Here is a tiny trained network, its code and every weight. The questions are about switching its units off for an input and a target symbol, where a switched-off unit gives its printed mean instead of its output.

import numpy as np


def w(rows, s, z=0):
    codes = np.array(rows[::2]) - 128.0
    scale = np.full(codes.shape[1], s)
    scale[-1] = z or s
    return codes * scale


def norm(h):
    return h / np.sqrt((h * h).mean(-1, keepdims=True) + 1e-5)


def f(y):
    return np.maximum(y, 0)


def softmax(a):
    e = np.exp(a - a.max(-1, keepdims=True))
    return e / e.sum(-1, keepdims=True)


def log_softmax(a):
    a = a - a.max(-1, keepdims=True)
    return a - np.log(np.exp(a).sum(-1, keepdims=True))


def net(x, mask):
    ids = ['αγδθφψω'.index(c) for c in x.split()]
    T = len(ids)
    res = E[ids] + P[:T]
    u = 0
    for l in range(2):
        q, k, v = (norm(res) @ M[l].T for M in (Q, K, V))
        z = softmax(np.where(np.tri(T) > 0, q @ k.T / 2**0.5, -1e9)) @ v
        res = res + np.where(mask[u], z, O[l][:, -1]) @ O[l][:, :-1]
        u += 1
        y = f(norm(res) @ A[l][:, :-1].T + A[l][:, -1])
        res = res + np.where(mask[u : u + 4], y, B[l][:, -1]) @ B[l][:, :-1]
        u += 4
    return log_softmax(norm(res)[-1] @ U[:, :-1].T + U[:, -1])


Q, K, V, O, A, B = {}, {}, {}, {}, {}, {}
E = w([
[250,144,116,149,153,99],'α',
[167,164,1,233,77,7],'γ',
[158,82,127,225,133,87],'δ',
[126,89,67,133,134,150],'θ',
[106,114,84,220,91,228],'φ',
[90,192,119,58,137,175],'ψ',
[143,132,41,208,201,101],'ω',
],0.016)
P = w([
[111,183,167,1,193,148],'0',
[99,140,77,99,103,126],'1',
[112,137,90,91,100,120],'2',
[110,139,95,111,119,125],'3',
[123,143,93,117,121,126],'4',
[125,119,111,111,126,132],'5',
[126,118,109,107,140,131],'6',
[142,127,107,107,134,149],'7',
[149,139,103,105,139,145],'8',
[142,127,107,103,140,147],'9',
[136,126,112,114,126,148],'10',
[126,109,110,126,119,126],'11',
[115,98,115,113,107,128],'12',
],0.0089)
Q[0] = w([
[255,166,44,245,134,161],'0.h0',
[121,252,183,82,240,192],'0.h0',
],0.0045)
K[0] = w([
[142,168,222,9,254,89],'0.h0',
[25,108,103,167,106,21],'0.h0',
],0.0067)
V[0] = w([
[24,79,111,128,162,48],'0.h0',
[226,244,253,149,170,158],'0.h0',
],0.0046)
O[0] = w([
[2,19,199,186,117,140,1],'0.h0',
[47,146,204,186,217,129,235],'0.h0',
],0.009,0.00091)
A[0] = w([
[142,165,133,180,83,254,47],'0.n0',
[152,51,52,107,138,150,136],'0.n1',
[109,163,121,120,119,177,249],'0.n2',
[192,51,172,165,146,117,211],'0.n3',
],0.0079,0.0012)
B[0] = w([
[46,116,130,111,127,21,205],'0.n0',
[139,170,53,254,140,183,254],'0.n1',
[152,209,50,99,85,92,198],'0.n2',
[110,124,60,58,55,131,223],'0.n3',
],0.0087,0.0044)
Q[1] = w([
[182,202,3,132,107,179],'1.h0',
[155,143,36,153,2,185],'1.h0',
],0.0069)
K[1] = w([
[6,136,199,169,254,203],'1.h0',
[131,133,215,33,248,89],'1.h0',
],0.0055)
V[1] = w([
[60,46,94,195,141,55],'1.h0',
[177,4,151,78,13,60],'1.h0',
],0.0046)
O[1] = w([
[14,44,98,116,120,75,153],'1.h0',
[94,241,2,130,145,70,3],'1.h0',
],0.0088,0.007)
A[1] = w([
[124,82,154,255,197,98,250],'1.n0',
[211,136,163,70,167,77,179],'1.n1',
[205,69,125,59,127,32,81],'1.n2',
[95,76,45,97,223,89,98],'1.n3',
],0.0072,0.0027)
B[1] = w([
[186,127,211,27,115,107,254],'1.n0',
[71,177,158,77,71,159,152],'1.n1',
[82,188,118,193,51,147,157],'1.n2',
[104,122,254,245,32,149,166],'1.n3',
],0.0085)
U = w([
[95,127,128,52,182,91,253],'α',
[127,152,63,157,150,38,64],'γ',
[26,116,123,179,134,77,71],'δ',
[129,99,38,165,167,175,36],'θ',
[127,147,94,115,98,129,176],'φ',
[139,171,187,181,134,142,135],'ψ',
[145,2,132,109,143,91,170],'ω',
],0.0094,0.0033)

Each question gives the input, a string of symbols that net reads in full, and the target symbol t.
The units are the heads (2 rows each of Q, K, V and O) and the neurons (one row each of A and B). Each row of codes is followed by its name. A weight is (code - 128) times the scale printed after its matrix; where a second scale follows, it is the last column's (O, A, B and U).
mask holds one flag per unit, layer by layer, with each layer's heads first. A switched-off unit (its flag False) gives its mean, the last column of its rows in O or B, instead of its output. The means were averaged over made-up inputs and are rounded, as every weight is.
A unit's drop is (log p(t) with every unit on - log p(t) with that unit switched off) / (log p(t) with every unit on - log p(t) with every unit switched off).
most important unit: the unit with the biggest drop
top k neurons: the k neurons with the biggest drops, biggest first
top k neurons in layer l: the k neurons of layer l with the biggest drops, biggest first
drop of u: that unit's drop, to one decimal
input φ θ θ ψ ψ φ ω ψ δ γ ω θ, target θ: top neuron in layer 0 -> (0.n1)
input δ φ φ δ δ θ, target θ: top 2 neurons -> (0.n1 0.n0)
input φ θ α θ φ α φ ψ δ, target φ: top 4 neurons -> (0.n3 0.n1 1.n2 1.n3)
input δ θ θ θ γ α, target δ: top 2 neurons -> (0.n3 0.n1)
input ω γ ψ δ γ ω δ θ φ, target ω: top 2 neurons -> (0.n3 0.n0)
input α α φ φ α θ φ, target α: top 2 neurons -> (0.n0 1.n0)
input φ γ ψ ψ ω, target ψ: top 3 neurons -> (1.n3 1.n0 0.n3)
input δ δ α δ γ θ ψ, target δ: top 2 neurons in layer 0 -> (0.n3 0.n1)
input δ α φ φ θ α θ δ φ δ δ, target δ: top 4 neurons -> (0.n3 0.n1 1.n3 1.n2)
input φ δ ψ α γ δ θ γ α δ, target φ: top 3 neurons in layer 0 -> (0.n3 0.n1 0.n0)
input ω ω θ δ ψ ψ ω α ω, target ω: top 2 neurons in layer 1 -> (1.n0 1.n2)
input ψ θ δ ψ ω θ ω α δ δ δ δ ω, target ψ: top 2 neurons -> (1.n3 0.n1)
input δ γ δ γ θ, target δ: drop of 0.h0 -> 0.7
input ω φ ω φ ω θ φ δ δ ω γ γ, target ω: drop of 0.h0 -> 0.2
input δ δ α δ ψ ψ γ ψ, target δ: most important unit -> 0.h0
input δ δ ω δ δ γ ω φ, target δ: drop of 0.n0 -> 0.2
